Here is a tiny trained network, its code and every weight. The questions are about switching its units off for an input and a class, where a switched-off unit gives its printed mean instead of its output.

import numpy as np


def w(rows, s, z=0):
    codes = np.array(rows[::2]) - 128.0
    scale = np.full(codes.shape[1], s)
    scale[-1] = z or s
    return codes * scale


def norm(h):
    return h / np.sqrt((h * h).mean(-1, keepdims=True) + 1e-5)


def f(y):
    return np.maximum(y, 0)


def log_softmax(a):
    a = a - a.max(-1, keepdims=True)
    return a - np.log(np.exp(a).sum(-1, keepdims=True))


def net(x, mask):
    res = np.array(x, float).reshape(1, 4) / 4 @ E
    u = 0
    for l in range(2):
        y = f(norm(res) @ A[l][:, :-1].T + A[l][:, -1])
        res = res + np.where(mask[u : u + 11], y, B[l][:, -1]) @ B[l][:, :-1]
        u += 11
    return log_softmax(norm(res)[-1] @ U[:, :-1].T + U[:, -1])


A, B = {}, {}
E = w([
[127,129,128,128,126,126,129],'x0',
[173,78,108,47,132,255,106],'x1',
[45,183,122,178,60,215,141],'x2',
[128,88,194,187,152,171,44],'x3',
],0.0071)
A[0] = w([
[161,162,46,133,96,77,15,6],'L0N0',
[198,70,148,103,207,25,124,147],'L0N1',
[215,36,100,31,180,161,115,124],'L0N2',
[174,93,107,91,148,100,163,115],'L0N3',
[127,127,65,58,154,124,190,150],'L0N4',
[160,187,101,134,138,134,186,28],'L0N5',
[124,90,35,67,169,254,106,101],'L0N6',
[101,147,75,107,68,100,200,114],'L0N7',
[150,99,195,172,128,138,43,140],'L0N8',
[112,116,181,190,154,152,76,127],'L0N9',
[171,76,151,132,201,90,79,128],'L0N10',
],0.009,0.014)
B[0] = w([
[175,124,152,6,116,191,254,128],'L0N0',
[142,107,218,91,57,192,185,254],'L0N1',
[116,150,38,141,196,56,58,247],'L0N2',
[120,187,109,152,85,150,90,170],'L0N3',
[152,192,102,155,73,97,85,211],'L0N4',
[101,198,61,58,115,135,200,128],'L0N5',
[171,95,254,114,88,121,193,233],'L0N6',
[133,116,99,145,159,174,192,186],'L0N7',
[50,51,149,113,151,149,127,204],'L0N8',
[82,168,150,154,125,123,83,187],'L0N9',
[127,109,122,169,180,156,165,202],'L0N10',
],0.009,0.0086)
A[1] = w([
[94,58,168,126,128,189,165,183],'L1N0',
[156,164,28,95,178,64,50,41],'L1N1',
[118,115,50,201,236,127,41,53],'L1N2',
[69,155,27,153,154,110,122,166],'L1N3',
[127,65,61,138,220,99,82,3],'L1N4',
[131,162,104,201,78,141,196,107],'L1N5',
[69,136,90,185,217,139,41,128],'L1N6',
[111,207,2,169,194,116,199,76],'L1N7',
[100,162,80,162,108,95,16,112],'L1N8',
[227,213,148,91,21,117,208,31],'L1N9',
[138,99,155,116,233,84,97,48],'L1N10',
],0.0098,0.0061)
B[1] = w([
[178,157,124,136,193,119,136,246],'L1N0',
[187,202,214,213,218,87,78,160],'L1N1',
[106,166,52,112,50,94,113,149],'L1N2',
[196,189,163,156,202,88,103,174],'L1N3',
[46,80,56,23,3,189,197,145],'L1N4',
[118,71,116,71,109,128,100,208],'L1N5',
[191,124,101,84,90,107,178,179],'L1N6',
[146,77,243,170,193,196,151,185],'L1N7',
[175,173,45,106,102,70,76,158],'L1N8',
[44,99,22,84,60,119,93,255],'L1N9',
[72,147,82,156,76,153,155,160],'L1N10',
],0.012,0.0092)
U = w([
[57,66,39,37,28,145,165,142],'0',
[156,65,248,174,205,187,170,205],'1',
[190,216,68,180,149,39,53,1],'2',
],0.019,0.0062)

Each question gives the input, the list of numbers given to net, and the class t.
The units are the neurons (one row each of A and B). Each row of codes is followed by its name. A weight is (code - 128) times the scale printed after its matrix; where a second scale follows, it is the last column's (A, B and U).
mask holds one flag per neuron, layer by layer. A switched-off neuron (its flag False) gives its mean, the last column of its row in B, instead of its output. The means were averaged over made-up inputs and are rounded, as every weight is.
A unit's drop is (log p(t) with every unit on - log p(t) with that unit switched off) / (log p(t) with every unit on - log p(t) with every unit switched off).
The circuit of an input: a set's keep is (log p(t) with only the set's units on - log p(t) with every unit switched off) / (log p(t) with every unit on - log p(t) with every unit switched off). Starting from the 12 units with the biggest drops (on a tie, the unit counted first), units are removed one at a time, each time the one whose removal leaves the highest keep (on an exact tie, the one counted first), for as long as the keep stays at least 0.8.
units of the circuit, in order: the units of the circuit, biggest drop first
most important unit: the unit with the biggest drop
top k neurons: the k neurons with the biggest drops, biggest first
top k neurons in layer l: the k neurons of layer l with the biggest drops, biggest first
drop when u is switched off: that unit's drop, to one decimal
input [8,7,-8,8], class 0: units of the circuit, in order => [L0N2; L1N4]
input [-8,4,-6,-3], class 2: units of the circuit, in order => [L0N2]
input [-2,-5,-4,0], class 0: top 2 neurons in layer 0 => [L0N1; L0N8]
input [-3,-2,6,-8], class 1: top 4 neurons => [L1N7; L0N7; L0N1; L0N6]
input [-3,1,-7,3], class 0: top 4 neurons => [L0N6; L0N2; L0N10; L1N4]
input [2,7,0,-3], class 2: top 2 neurons => [L0N2; L0N1]
input [-1,-5,-8,0], class 0: top 2 neurons in layer 1 => [L1N9; L1N7]
input [4,-6,1,-4], class 1: top 2 neurons => [L1N7; L0N6]
input [4,-8,5,-8], class 1: top 4 neurons => [L1N7; L0N1; L0N6; L0N7]
input [-5,4,1,4], class 1: top 2 neurons => [L0N6; L1N9]
input [-8,1,-3,6], class 0: top 2 neurons => [L0N2; L0N6]
input [-3,2,-1,6], class 0: top 2 neurons in layer 0 => [L0N2; L0N1]
input [-8,0,1,4], class 2: top 4 neurons in layer 0 => [L0N1; L0N6; L0N9; L0N2]
input [7,-4,-7,2], class 1: most important unit => L0N1
input [8,1,-4,-7], class 2: top 3 neurons => [L0N6; L0N2; L0N4]
input [5,2,-6,-1], class 2: top 2 neurons in layer 0 => [L0N2; L0N6]
input [7,-3,8,-6], class 1: top 2 neurons => [L1N7; L0N1]
input [6,-8,-1,-6], class 0: top 2 neurons => [L0N2; L1N9]
input [-6,8,-5,-6], class 2: top 2 neurons => [L0N2; L1N1]
input [-6,-5,5,8], class 2: most important unit => L0N1
input [-4,5,0,6], class 0: top 2 neurons => [L0N2; L0N1]
input [5,-1,7,3], class 2: top 2 neurons => [L0N1; L0N6]
input [-8,8,-5,-4], class 2: drop when L0N2 is switched off => 1.5
input [-2,4,-5,-1], class 2: drop when L0N2 is switched off => 2.3
input [3,3,-5,-4], class 2: drop when L0N2 is switched off => 1.9
